(in the rows, 128 means zero)
Each row is followed by its class number.
[113, 186,  96,  79, 114, 105, 144, 146, 129, 130, 142, 141, 131, 161, 128,
 147, 168,  99,  93, 215, 145,  46, 112,  84,  76, 107,  62, 171, 106, 126,
 158, 109, 110, 131] => 5
[140, 123, 161, 180, 121, 158, 149,  88, 139, 127, 147, 149, 102,  96, 115,
  59, 150, 139, 141,  67,  81, 124, 146, 137, 129,  63,  72, 110, 103, 149,
 164, 140, 201, 180] => 4
[185,  62, 123, 134, 166, 157,  98, 105, 164, 181, 177, 115, 161, 152, 132,
 110, 113, 143, 155,  46, 162, 143, 170, 142,  65, 151, 130, 151, 144, 155,
 136, 154,  79, 122] => 0
[195,  84, 142, 116, 171, 148, 137, 123, 113, 177, 135,  96, 132,  96, 103,
  92, 117, 134, 151, 151, 112, 178, 169, 152, 137, 115, 114,  61, 145, 155,
 121, 149, 110, 126] => 5
[101, 118,  83, 113, 174, 139, 159, 153, 142, 127, 126, 204, 125,  97, 135,
 162, 141,  88, 111, 167, 106,  87, 116, 121, 134, 170, 142, 105, 141, 164,
 136, 152, 110, 116] => 5
[ 81, 199, 117,  68,  80, 126, 155, 151, 137, 127, 145, 159, 127, 131, 134,
 175, 174, 142, 103, 169,  88,  93,  76,  67, 178, 114,  56, 137, 123,  88,
 169,  55, 141, 142] => 3
[ 83, 202, 117, 126, 104, 133, 120, 113,  69,  71,  96, 125, 102, 134, 223,
 110, 151, 101, 139, 213, 137, 195, 110, 105, 124, 125, 110, 158, 118, 158,
 115,  73, 131, 132] => 6
[ 85, 179,  85,  83,  97, 114, 157, 146, 136, 134, 163, 159, 125, 162, 126,
 172, 182, 134, 112, 188, 139,  47,  85,  63, 143, 118,  49, 169, 114, 108,
 167,  42, 125, 133] => 5
[176,  41, 124, 133, 164, 134, 125, 150, 163, 139, 124, 124, 119, 140, 131,
 121, 125, 119, 136, 159, 155, 104, 151, 137,  68, 130, 157, 154, 130, 154,
 106, 106,  82,  85] => 8
[141, 195, 106, 113,  74, 119, 138, 154, 127, 123, 107, 193, 152, 174, 176,
 146, 174, 114, 133, 223, 149,  83, 113,  92, 126, 127,  68, 160, 131,  94,
 136,  62, 173, 132] => 1
[ 78, 200,  90,  82,  74, 118, 149, 154, 147, 120, 148, 149,  92, 170, 114,
 175, 189, 123, 106, 187, 155,  62,  47,  64, 125, 115,  74, 189, 106, 112,
 177,  67,  67, 145] => 4
[136, 148, 169, 141, 118, 153, 172, 105, 141, 128, 132, 102, 169,  80, 110,
  73, 154, 123, 108,  78,  95, 111, 119, 109,  99,  70,  72,  76,  99, 146,
 143, 188, 178, 146] => 0
[ 81, 146, 121, 103, 172, 110, 133, 143, 146, 127, 125, 156,  81,  97, 132,
 165, 154, 109, 106, 160, 140, 130, 108, 141, 131, 140, 114, 147, 119, 189,
 145,  97, 111, 122] => 4
[201,  79,  95, 113, 171, 138, 123, 163, 153, 166,  97, 146, 140, 157,  76,
 129, 116, 123, 141, 146, 153, 130, 107, 131, 161, 133, 141,  80, 148,  80,
 122, 148,  98, 105] => 8
[119, 110, 119, 175, 150, 174, 143, 112, 129, 178, 189, 162, 131, 125, 148,
 104, 112, 164, 112, 130,  90, 131, 108, 140, 133, 118, 103, 137, 147, 142,
 142,  88,  84, 162] => 5
[ 83, 188, 103,  82,  85, 137, 162, 150, 128, 129, 158, 155, 159, 141, 152,
 136, 171, 141, 104, 198, 102,  58,  92,  55, 155, 117,  55, 182, 134, 111,
 165,  68, 154, 155] => 2
[ 81, 185, 133, 124, 138, 125, 163, 158, 140, 136, 117, 170, 114,  48, 149,
 147, 186,  94, 114, 192,  79, 152, 108, 129, 151, 151, 116, 111, 146, 195,
 142, 126,  86, 158] => 4
[101, 141, 144, 153,  97, 122, 123,  99,  76, 136, 201, 132, 121, 128, 154,
 102, 108, 158, 135, 186,  83, 174, 129, 118, 138, 139, 108, 165, 164, 160,
 135,  86,  90, 167] => 7
[175,  78, 127, 109, 174, 160, 132, 128, 178, 157, 172, 137, 201, 125, 164,
 123, 143, 124, 163, 115, 149,  57, 172, 117,  93, 143, 114, 129, 148, 125,
 142, 155,  76, 114] => 1
[116, 166, 158, 112,  97, 131, 176, 148, 150, 116, 144, 179, 103, 121, 156,
 145, 186, 115, 130, 156,  84, 148,  96, 126, 171, 128, 106, 157, 145, 120,
 154, 114,  76, 115] => 8
[ 82, 161,  60, 104, 159, 131, 151, 164, 144, 139, 126, 157, 155, 110, 146,
 146, 184, 109, 109, 174, 122, 100, 113, 105, 134, 185, 117,  92, 151, 184,
 148, 169,  85, 123] => 3
[123, 127,  85, 138, 111, 172, 135, 130, 129, 131, 135, 147,  92, 125, 128,
 102, 161, 143, 150, 173, 106, 160, 126, 133, 198, 169, 111, 103, 152, 145,
 129, 112, 130, 175] => 8
[226,  24,  99, 104, 176, 177, 147, 179, 165, 132, 118, 156, 203, 142, 142,
  83, 121, 135, 141, 136, 169,  50, 170, 124, 131, 137, 155,  43, 146, 112,
 137, 160, 127,  73] => 7
[ 91, 197,  99, 109, 139, 125, 165, 154,  74,  63,  67, 113, 105, 152, 218,
 114, 175,  54, 117, 205, 117, 110, 123,  98,  83,  93,  95, 110,  92, 158,
  69, 116, 162, 112] => 0
[116,  57, 123, 145, 149, 135, 158, 120, 152, 127, 156, 112, 173, 144, 103,
  89, 122, 155,  73, 104, 155,  68,  65, 129, 119, 100, 121, 124,  96, 140,
 153, 109, 194, 136] => 6
[125, 121,  99, 188, 124, 177, 143, 146, 131, 140, 118, 146, 119, 131, 137,
 110, 144, 160, 150, 140,  97, 133,  97, 143, 183, 142, 126,  40, 143, 142,
 101, 113, 142, 155] => 2
[126, 150, 110, 168, 143, 133, 176, 170, 172, 159,  85, 193, 134, 105, 144,
 155, 173,  86, 110, 210,  94, 121, 119, 163, 123, 163, 124,  76, 140, 168,
 113, 148,  89, 117] => 6
[203,  74, 107, 142, 143, 160, 123, 145, 160, 153, 116, 144, 157, 133, 145,
 108, 108, 146, 136, 153, 165,  90, 177, 159,  92, 135, 123, 123, 135, 149,
 120, 127, 121, 123] => 2
[175, 127, 176, 186, 115, 179, 166, 110, 114, 129, 143, 154, 182,  73,  99,
  79, 165, 126, 115,  86, 114, 176, 144, 112, 147,  92, 121,  51, 129, 159,
 158, 190, 142, 140] => 1
[174, 111, 110, 101, 156, 149, 149, 187, 156, 169,  89, 181, 173, 165, 146,
 164, 114, 147, 143, 150, 138,  86,  71, 130, 184, 130, 131,  77, 151,  64,
 117, 104, 115,  91] => 6
[192, 133, 111, 112, 158, 134, 175, 180, 158, 177,  97, 197, 205, 148, 130,
 163, 147, 104, 131, 158, 146, 113, 102,  91, 141, 139, 136,  57, 147,  68,
 132, 151,  99,  79] => 6
[ 92, 105,  90, 157, 139, 132, 105, 138, 103, 126, 131, 113,  87, 145, 142,
 117, 110, 164, 118, 175, 100, 137, 112, 149, 164, 137, 128, 100, 135, 147,
 100,  49, 139, 154] => 3
[167, 131,  89, 100, 129, 113, 160, 181, 134, 154, 109, 176, 146, 147, 123,
 132, 138, 124, 124, 175, 116,  96, 109, 107, 139, 106, 112,  93, 135,  53,
 137,  99, 112, 113] => 0
[171,  77, 149, 197, 159, 208, 165, 101, 138, 135, 143, 147, 207, 126, 141,
  56, 129, 125, 138,  86, 101,  90, 129, 106, 123,  78,  98,  64, 120, 131,
 128, 155, 201, 144] => 2
[ 82, 185, 100, 111,  80, 149, 125, 157, 161, 143, 142, 152, 167, 146, 124,
 159, 181, 146, 127, 113, 154,  49,  56,  64, 134, 128,  95, 189, 133, 101,
 182,  94,  72, 156] => 7
[168, 134, 144, 158, 106, 150, 164, 120, 141, 148, 109, 141, 166, 124,  85,
  88, 163, 138, 144,  75, 144, 108,  93, 120, 112,  90, 111,  62, 115, 122,
 158, 219, 174, 119] => 1
[170, 152, 113, 117, 119, 155, 143, 184, 152, 159,  92, 163,  92, 153, 100,
 151, 148, 130, 152, 143,  91, 128,  96, 119, 205, 112, 107,  81, 150,  57,
 119, 112,  53, 128] => 7
[215,  43, 128, 121, 185, 164, 135, 161, 153, 142, 117, 138, 175, 117, 115,
 113, 145, 112, 128, 105, 154,  77, 187, 141,  82, 100, 146,  49, 107, 140,
 133, 165, 160,  98] => 8
[131, 116, 176, 132, 108, 186, 171, 117, 151, 120, 148, 161, 182,  77,  95,
  89, 156, 124, 112,  91,  82,  60,  93, 103, 129,  63, 110,  91, 103,  94,
 198, 177, 185, 152] => 8
[104, 180, 115,  84,  86, 135, 116, 140, 140, 107, 133, 147, 109, 174, 140,
 131, 163, 108, 115, 169, 135, 112, 105,  58, 155, 130,  83, 240, 140, 114,
 166,  66, 105, 135] => 4
[ 78, 163, 102,  89, 142, 115, 153, 161, 132, 110, 114, 142, 127, 120, 160,
 173, 190,  92, 118, 153, 118, 142,  84, 116, 148, 170, 132, 106, 136, 171,
 134, 135,  94, 112] => 3
[228,  59, 174, 124, 160, 140, 144, 129, 146, 182, 139, 113, 160, 135, 119,
 117, 125, 142, 176, 135, 141, 148, 163, 147,  96, 109, 122,  56, 137, 128,
 116, 143, 127,  70] => 8
[215,  50, 129, 150, 164, 161, 148, 159, 132, 148, 123, 121, 184, 107, 120,
 105, 123, 138, 169, 142, 133,  82, 190, 135, 116, 117, 164,  14, 139, 119,
 103, 173, 101,  96] => 8
[221,  36,  85, 121, 155, 152, 132, 164, 144, 122,  75, 134, 129, 139, 117,
  97, 122, 120, 145, 161, 168, 101, 191, 136, 127, 122, 137,  83, 124, 126,
 102, 118, 162,  85] => 8
[192,  85,  91, 161, 159, 155, 134, 165, 176, 136,  83, 179, 141, 181, 117,
 154, 110, 118, 137, 148, 183, 123,  86, 113, 146, 146, 161,  62, 134,  66,
 100, 102,  88,  67] => 2
[ 93, 167, 100, 114, 149,  99, 131, 138, 141, 136, 144, 164, 111,  92, 134,
 145, 177, 104, 121, 191, 139, 155, 122, 131, 102, 176, 128, 150, 147, 190,
 160, 162,  53, 125] => 8
[ 82, 129,  59, 148, 137, 171, 128, 127, 137, 110, 153, 139,  88, 152, 177,
 110, 151, 142, 143, 171, 100, 138, 100, 104, 159, 164, 106,  84, 138, 142,
 118,  80, 120, 139] => 2
[ 78, 143, 109, 174, 184, 107, 131, 150, 154, 145, 126, 190, 130,  42, 127,
 169, 145,  79,  91, 167,  59, 145,  99, 149, 111, 124, 138,  95, 130, 149,
 149, 119,  29, 154] => 6
[125, 204, 143,  77,  55, 119, 142, 147, 143, 121, 111, 155, 101, 150, 120,
 139, 156, 131, 114, 169, 105,  97, 118,  92, 159, 101,  50, 208, 128,  87,
 151,  79, 144, 131] => 0
[103, 127, 108, 188, 124, 138, 163, 124, 140, 106, 115, 149, 136,  80,  80,
  92, 171,  96,  94,  99, 125, 106,  86,  97,  97,  91, 123,  83,  93, 174,
 165, 168, 149, 154] => 4
[185, 103,  93, 141, 136, 155, 147, 166, 169, 137,  75, 178, 126, 164, 111,
 132, 125, 112, 148, 129, 129, 127, 108, 123, 202, 157, 153,  89, 160,  45,
  99, 144,  99, 105] => 1
[211,  63, 153, 138, 171, 138, 155, 147, 123, 148, 133, 122, 165, 146, 149,
  91, 142, 122, 155, 118, 140, 129, 193, 161, 122, 130, 145,  60, 136, 151,
  99, 157, 162, 115] => 7
[ 85, 134, 103, 116, 132, 172, 139, 145, 107, 139, 171, 155, 102,  94, 150,
  92, 152, 147, 125, 172,  28, 121, 117, 103, 166, 121,  93, 108, 155, 163,
 149, 101, 122, 185] => 7
[143, 121, 167, 195, 137, 151, 169, 112, 130, 122, 112, 126, 131,  78,  45,
  86, 153, 119, 113,  42, 108, 147, 119, 134, 154,  69, 120,  32,  98, 143,
 151, 209, 153, 137] => 7
[171, 113,  87, 138, 114, 123, 113, 158, 159, 117,  64, 152,  66, 229, 116,
 136, 123, 124, 141, 151, 172, 165,  82, 131, 183, 159, 134, 144, 151,  80,
  88,  92, 106,  61] => 1
[ 88, 144,  80, 135, 177,  90, 143, 168, 154, 159, 123, 182, 109,  72, 119,
 149, 156, 113,  98, 200,  84, 107,  85, 142, 109, 127, 106, 100, 135, 155,
 140, 119,  86, 144] => 8
[ 78, 201, 130, 116, 143, 136, 150, 139,  74,  86, 103, 138, 125, 105, 231,
 104, 175,  94, 129, 214,  76, 166,  67,  72, 116,  71,  96,  82, 109, 121,
 118,  52, 147, 140] => 3
[155, 107,  83, 132, 138, 161, 121, 190, 132, 143,  50, 169, 137, 156, 140,
 143, 107, 139, 130, 151, 133, 122,  83, 132, 169, 131, 161,  78, 145,  93,
 109,  99, 129,  85] => 6
[142, 119, 198, 158,  87, 181, 199, 130, 164, 113, 121, 173, 151, 109, 127,
  79, 170, 145, 127,  72,  79,  85,  85, 102, 157,  69, 123, 121, 116,  95,
 165, 142, 178, 131] => 3
[169,  90, 160, 169, 184, 181, 160, 120, 116, 159, 127, 131, 213, 112, 133,
  91, 153, 112, 139,  78, 124,  70, 168, 115,  87,  95, 115,  45, 110, 185,
 109, 179, 241, 136] => 5
[119, 187, 116, 127, 127, 136, 145, 146,  52,  94,  57, 120, 115, 153, 226,
  80, 164,  92, 121, 233, 118, 179, 111, 121, 100,  92, 107,  83, 106, 158,
  87,  82, 220, 130] => 3
[117, 102, 153, 184, 153, 156, 164, 109, 141, 162, 171, 168, 166,  83,  94,
  91, 140, 147, 115,  82,  75,  95,  96, 116, 119,  60, 101,  89, 114, 112,
 175, 138, 164, 153] => 8
[108, 171, 122,  81,  87, 137, 139, 151, 160, 138, 148, 136, 155, 170, 172,
 144, 158, 124, 124, 182, 115,  25,  91,  70, 116, 100,  60, 207, 122,  71,
 154,  40, 122, 157] => 4
[ 87, 157, 136, 154, 156, 144, 137, 133, 136, 143, 127, 171, 108,  50, 140,
 140, 149,  98, 118, 171,  46, 167, 108, 139, 123, 117, 105, 118, 144, 187,
 141, 126,  76, 149] => 2
[ 75, 178,  71, 138, 140, 154, 134, 157, 164, 121,  92, 183, 110,  92, 149,
 172, 179,  68, 123, 143, 116, 142, 108, 111, 149, 170, 127, 128, 142, 155,
 151, 130,  35, 120] => 4
[137, 125, 158, 167,  99, 159, 181, 134, 152, 139, 111, 147, 136, 108, 101,
 108, 169, 130, 112, 114,  97,  85,  78, 138,  77,  79, 111,  31,  85, 142,
 140, 176, 218, 128] => 8
[110, 126, 165, 160, 155, 136, 166, 110, 126, 137, 185, 162, 214,  71, 136,
 101, 138, 113, 105,  95,  71,  76, 123,  92,  87,  69, 100,  71, 111, 110,
 177, 154, 160, 148] => 7
[168, 171, 133,  96, 117, 131, 134, 165, 157, 153,  59, 145,  93, 162, 116,
 175, 125, 113, 159, 175, 140, 161,  84, 131, 193, 133, 115,  78, 140,  50,
 111, 100,  91,  83] => 4
[210,  84, 138, 148, 137, 125, 119, 151, 168, 160, 110, 217, 130, 159, 103,
 126,  81, 116, 143, 162, 111, 168, 127, 147, 179, 159, 166, 143, 180,  35,
 122, 102,  78, 111] => 0
[117, 165, 156, 142, 146, 159, 128,  99,  90, 102, 129, 135, 115, 143, 192,
  97, 154, 105, 148, 130, 111, 153, 138, 106, 112,  84,  95, 155, 108, 155,
 121, 110, 159, 152] => 6
